Small tables with named rows and columns. After each table, cells are looked up by row and column.

zir:
         kogagum    mam  nuvug  bomod  kotis
limi       -3469    300    245   4213  -3380
lepo        4378    846  -1055  -4986   1327
foradid     3037   3125  -1662  -6977  -4133
ganidi       469    784  -1136  -1949   6230
tabisez    -1593   3125  -1886  -5667  -6495
tepof       4378  -3739   9654  -4858  -2983
rar         2022  -4238   9654  -3361  -3465
kipizi     -3810  -4238   1091  -7037   1483
bado       -3810  -2523  -3420     96   -746
nunag        463    490   -249  -1905   6230
vafedur     -286   2290   2243   4213  -2229
mutub      -1372    137  -3865  -1711   6229
sep         -364   2919  -3865  -7037  -6495

bomod of mutub = -1711
mam of vafedur = 2290
bomod of tabisez = -5667
nuvug of rar = 9654
kogagum of lepo = 4378
mam of lepo = 846
mam of tabisez = 3125
nuvug of limi = 245
kotis of kipizi = 1483
mam of limi = 300
bomod of rar = -3361
kogagum of bado = -3810
nuvug of foradid = -1662

siv =
|  | nus | dis | roveku | zerubad | fimeme |
|---|---|---|---|---|---|
| vade | 29.72 | 29.51 | 80.23 | 66.25 | 40.71 |
| nazagez | 29.27 | 81.97 | 46.54 | 31.35 | 52.48 |
| sar | 32.36 | 79.80 | 38.55 | 28.34 | 53.99 |
| fufez | 31.54 | 67.91 | 41.77 | 38.10 | 53.58 |
| zevok | 35.65 | 73.32 | 33.98 | 37.45 | 53.52 |
| nafirap | 38.67 | 67.58 | 30.25 | 46.27 | 58.27 |
| vuma | 41.05 | 64.79 | 31.07 | 34.43 | 55.99 |
| bar | 40.09 | 64.85 | 27.40 | 48.03 | 56.25 |
| tosut | 49.40 | 65.78 | 28.64 | 39.82 | 55.71 |
| sodu | 52.18 | 61.91 | 18.68 | 35.94 | 53.35 |

fimeme of fufez = 53.58
dis of sar = 79.80
nus of sodu = 52.18
roveku of tosut = 28.64
roveku of zevok = 33.98
dis of vuma = 64.79
roveku of bar = 27.40
fimeme of vuma = 55.99
Which row has the largest roveku? vade

mitige:
,sor,detuna,giv,mot,dolital,furov,gop,nen
ras,2.83,7.16,1.83,7.20,1.50,7.51,4.08,4.58
gevubo,5.16,4.46,5.17,4.69,5.17,4.66,4.85,5.08
mem,3.46,6.74,1.78,6.14,2.06,8.27,5.89,3.97
zon,5.11,5.78,5.14,5.25,5.31,4.33,5.09,5.33
fimu,6.62,4.26,6.58,4.81,6.95,3.84,6.70,4.72
pek,5.46,4.38,4.35,5.43,4.76,5.67,5.41,3.48
pul,5.02,6.87,6.45,7.12,5.55,5.96,5.26,5.82
zano,5.72,4.23,6.20,4.51,6.16,4.12,4.97,5.28
dit,4.98,5.10,4.75,4.74,4.98,4.58,4.84,5.08

What is the nen of gevubo in mitige? 5.08
What is the gop of mem in mitige? 5.89
What is the gop of pek in mitige? 5.41
What is the detuna of zon in mitige? 5.78
What is the sor of zano in mitige? 5.72
What is the furov of ras in mitige? 7.51
What is the detuna of ras in mitige? 7.16
What is the detuna of pek in mitige? 4.38
What is the mot of ras in mitige? 7.20
What is the dolital of fimu in mitige? 6.95
What is the sor of pul in mitige? 5.02
What is the mot of pul in mitige? 7.12
What is the detuna of dit in mitige? 5.10
What is the giv of pek in mitige? 4.35
What is the furov of pul in mitige? 5.96
What is the dolital of zano in mitige? 6.16
What is the gop of zon in mitige? 5.09
What is the gop of zano in mitige? 4.97
What is the mot of mem in mitige? 6.14
Row with the largest nen: pul

paser:
         vip  zof  gogake  tas  dof  dubob
tis       44   52     -50   22  -22     54
rado     -22   26     -41   70   49    -43
baz       21   24     -63   41   23    -13
tuzuk    -23   23     -43   69   47    -42
dogipor   39   40     -58   28   -5     28
fonubar  -18   31     -23   70   51    -38
vemazeg   15   25     -60   45   28    -19
numap     18    8      -2   31   47    -26

numap, gogake -> -2
tis, tas -> 22
baz, tas -> 41
numap, dof -> 47
vemazeg, dubob -> -19
tis, gogake -> -50
rado, gogake -> -41
tis, vip -> 44
dogipor, vip -> 39
baz, vip -> 21
vemazeg, vip -> 15
Row with the largest gogake: numap

Table zufofef
fields: guzufab, refu
nugubem: [181, 192]
gofu: [218, 156]
sur: [43, 90]

guzufab of sur = 43
refu of nugubem = 192
refu of gofu = 156
guzufab of nugubem = 181
refu of sur = 90
guzufab of gofu = 218

Table rimabe
	boko	vizoro	topaf	nukizon	zusotas	dul	pegefo	kudagat
rufibe	0.639	0.573	0.914	0.431	0.794	0.444	0.886	0.539
berusir	0.465	0.684	0.374	0.816	0.295	0.775	0.525	0.443
gosevo	0.852	0.540	0.877	0.486	0.833	0.510	0.541	0.956
zigaku	0.329	0.301	0.746	0.515	0.864	0.377	0.857	0.174

What is the dul of rufibe in rimabe? 0.444
What is the topaf of gosevo in rimabe? 0.877
What is the nukizon of rufibe in rimabe? 0.431
What is the topaf of berusir in rimabe? 0.374
What is the zusotas of berusir in rimabe? 0.295
What is the boko of berusir in rimabe? 0.465

Table disonu
         govu  derez  kigef  tifo  leb  femol  ker  mariz  tor  livid
madas      37     47     20     0   38     17   77     61    9     69
nubakid    38     53     26    11   16      6   49     59   18     59
bakove     37     53     30    31   16      3   34     32   24     52
gar        30     44     19    17   32     12   47     52   14     57
sak        23     59     36    15   29      5   51     51   24     55
lam         7     65     43    23   36     14   55     79   44     64
vuka        9     45     13    28   30     14   51     23   25     48

kigef of nubakid is 26
livid of vuka is 48
femol of lam is 14
kigef of madas is 20
govu of lam is 7
derez of nubakid is 53
mariz of bakove is 32
femol of bakove is 3
femol of nubakid is 6
leb of sak is 29
ker of sak is 51
tor of nubakid is 18
derez of lam is 65

mem.csv
,dos,vovu,ribis,rel,momonar,gaz,vofep,nagisom
tanim,30343,-30923,69972,-54320,-30769,32135,-6662,18438
ret,-340,5736,864,2850,-1158,187,-5700,2740
dafo,2438,-1847,1374,-1556,3632,523,5441,426
pipuna,-2822,3304,-11361,8821,9651,-4789,8070,-3160
nos,-1136,2098,-6985,5209,7496,-3271,6340,-1672
duzori,1300,-2544,-3015,1517,6821,-597,10152,-1803
duse,10743,-5976,27944,-17980,-14695,12830,-10153,9773
bik,-1688,7146,-2195,5570,115,-966,-5306,1921
bif,859,-681,-1234,2701,3346,1096,5882,-696
vefu,659,4448,4320,1876,-4097,3091,-6522,3402
susipar,1916,-2709,-1862,-373,6802,-1029,9395,-1162

What is the rel of ret in mem?
2850
What is the vofep of dafo in mem?
5441
What is the ribis of bif in mem?
-1234
What is the ribis of tanim in mem?
69972
What is the momonar of tanim in mem?
-30769
What is the ribis of vefu in mem?
4320
What is the vofep of bif in mem?
5882
What is the gaz of bif in mem?
1096
What is the nagisom of pipuna in mem?
-3160
What is the gaz of susipar in mem?
-1029

